array([[141, 152, 133, 143, 114],
       [142, 148, 137, 143, 117],
       [104, 113, 121, 124, 121]]) ⇒ 121

array([[106, 135, 122, 124, 129],
       [119, 135, 133, 122, 115],
       [115, 135, 131, 121, 115]]) ⇒ 115

array([[103, 118, 103, 121, 132, 106, 125],
       [150, 135, 152, 140, 126, 145, 129],
       [100, 120, 103, 116, 130, 103, 126]]) ⇒ 126

array([[148, 125, 148, 134, 152, 142],
       [149, 127, 126, 145, 152, 152],
       [150, 156, 142, 124, 156, 126]]) ⇒ 126

array([[136, 126, 110, 128, 116, 147, 117],
       [124, 140, 141, 133, 135, 125, 134],
       [133, 100, 109, 120, 124, 114, 132]]) ⇒ 132

array([[143, 137, 134, 113],
       [133, 105, 102, 125],
       [134, 130, 128, 117]]) ⇒ 117
---
116	101	140	129: 129

115	106	116	121	143	119
116	105	118	130	119	153
: 115

129	130	134	108	144
126	130	134	103	149
127	122	122	140	119
: 119

137	145	113	108
111	127	131	101
: 111

148	151	104	106	153	111	115: 111

120	139	150	110
158	135	140	107
: 120

127	151	114	129	140	124
120	129	122	119	127	133
: 120
---
Q: [130 119 129 106 125 115]
A: 106

Q:
[[129 111 120 123 137 123 125]
 [138 101 116 137 125 124 121]]
A: 125

Q:
[[129 118 129 123 113 143 117]
 [127 130 100 108 132 130 110]
 [128 129 103 110 131 130 110]]
A: 131

Q:
[[139 103 153 138]
 [106 140 125 110]]
A: 140

Q: [103 109 117 125 114 143]
A: 125

Q: [144 152 102 153]
A: 152

Q:
[[154 107 136 146 149 108 120]
 [115 110 122 114 117 156 120]
 [143 151 105 151 117 140 129]]
A: 117

Q:
[[114 119 136 141 126 142 142]
 [125 139 142 141 146 105 147]]
A: 146

Q: [122 133 116 106]
A: 133

Q: [140 108 106 148]
A: 108
---
[103, 119, 143, 154, 144, 121, 104] yields 154, 144
[[124, 144, 123, 143], [129, 127, 148, 102]] yields 148, 144
[[126, 141, 145, 113, 124, 124, 129], [106, 141, 148, 105, 157, 109, 129]] yields 157, 148
[110, 130, 107, 132, 128, 107, 105] yields 132, 130
[[120, 121, 117, 107, 150, 116], [133, 117, 135, 100, 145, 106]] yields 150, 145
[[139, 106, 122, 116, 116, 114], [144, 136, 150, 146, 147, 145]] yields 150, 147
[[124, 131, 129, 129, 134, 133, 128], [100, 141, 123, 112, 140, 137, 108]] yields 141, 140
---
155  136  128  119  136  118 -> 118
126  145  100  137  130  134 -> 134
143  157  113  140  148 -> 148
130  132  116  118  133  143  107 -> 107
154  108  129  132  146  109 -> 109
150  149  106  107 -> 107
133  131  122  103  146  128 -> 128
147  110  139  151  135  112 -> 112
107  147  132  106 -> 106
130  107  140  123  141  117  128 -> 128
---
[[138 131 120 138]
 [121 126 133 120]
 [150 130 124 150]]
138

[[134 116 128 118 127 139]
 [127 119 126 133 128 106]
 [130 133 126 119 117 135]]
134

[[130 128 137 143 103 119]
 [140 121 120 111 136 126]
 [134 128 123 138 132 132]]
130

[[130 141 137 130]
 [135 132 145 112]
 [114 104 154 133]]
130

[[115 157 151 123 109 136 133]
 [104 127 103 124 111 141 104]
 [133 123 127 111 140 124 130]]
115

[[136 153 126 137 128]
 [139 149 117 133 140]
 [138 146 121 133 140]]
136
---
[[148 133 129 139 117 144]
 [137 117 119 118 125 133]
 [118 142 112 156 119 106]]: 148

[[133 127 136 121 153 126 120]
 [142 127 130 144 139 139 133]
 [137 135 142 101 145 102 130]]: 133

[[139 112 113 131 129 129]
 [132 128 121 127 134 126]
 [110 152 148 128 128 134]]: 139

[[137 141 127 139 130]
 [145 122 142 104 155]
 [116 111 122 130 151]]: 137

[[123 112 149 138 113 125 118]
 [144 112 133 138 113 125 111]
 [123 130 119 156 127 125 139]]: 123

[[118 123 123 113 117 143 134]
 [128 127 149 117 125 114 123]
 [142 132 151 122 123 117 118]]: 118

[[121 144 117 132 123 138 125]
 [135 117 131 126 120 121 132]
 [130 127 103 147 121 121 145]]: 121

[[127 126 134 129]
 [103 124 101 149]
 [140 134 117 116]]: 127
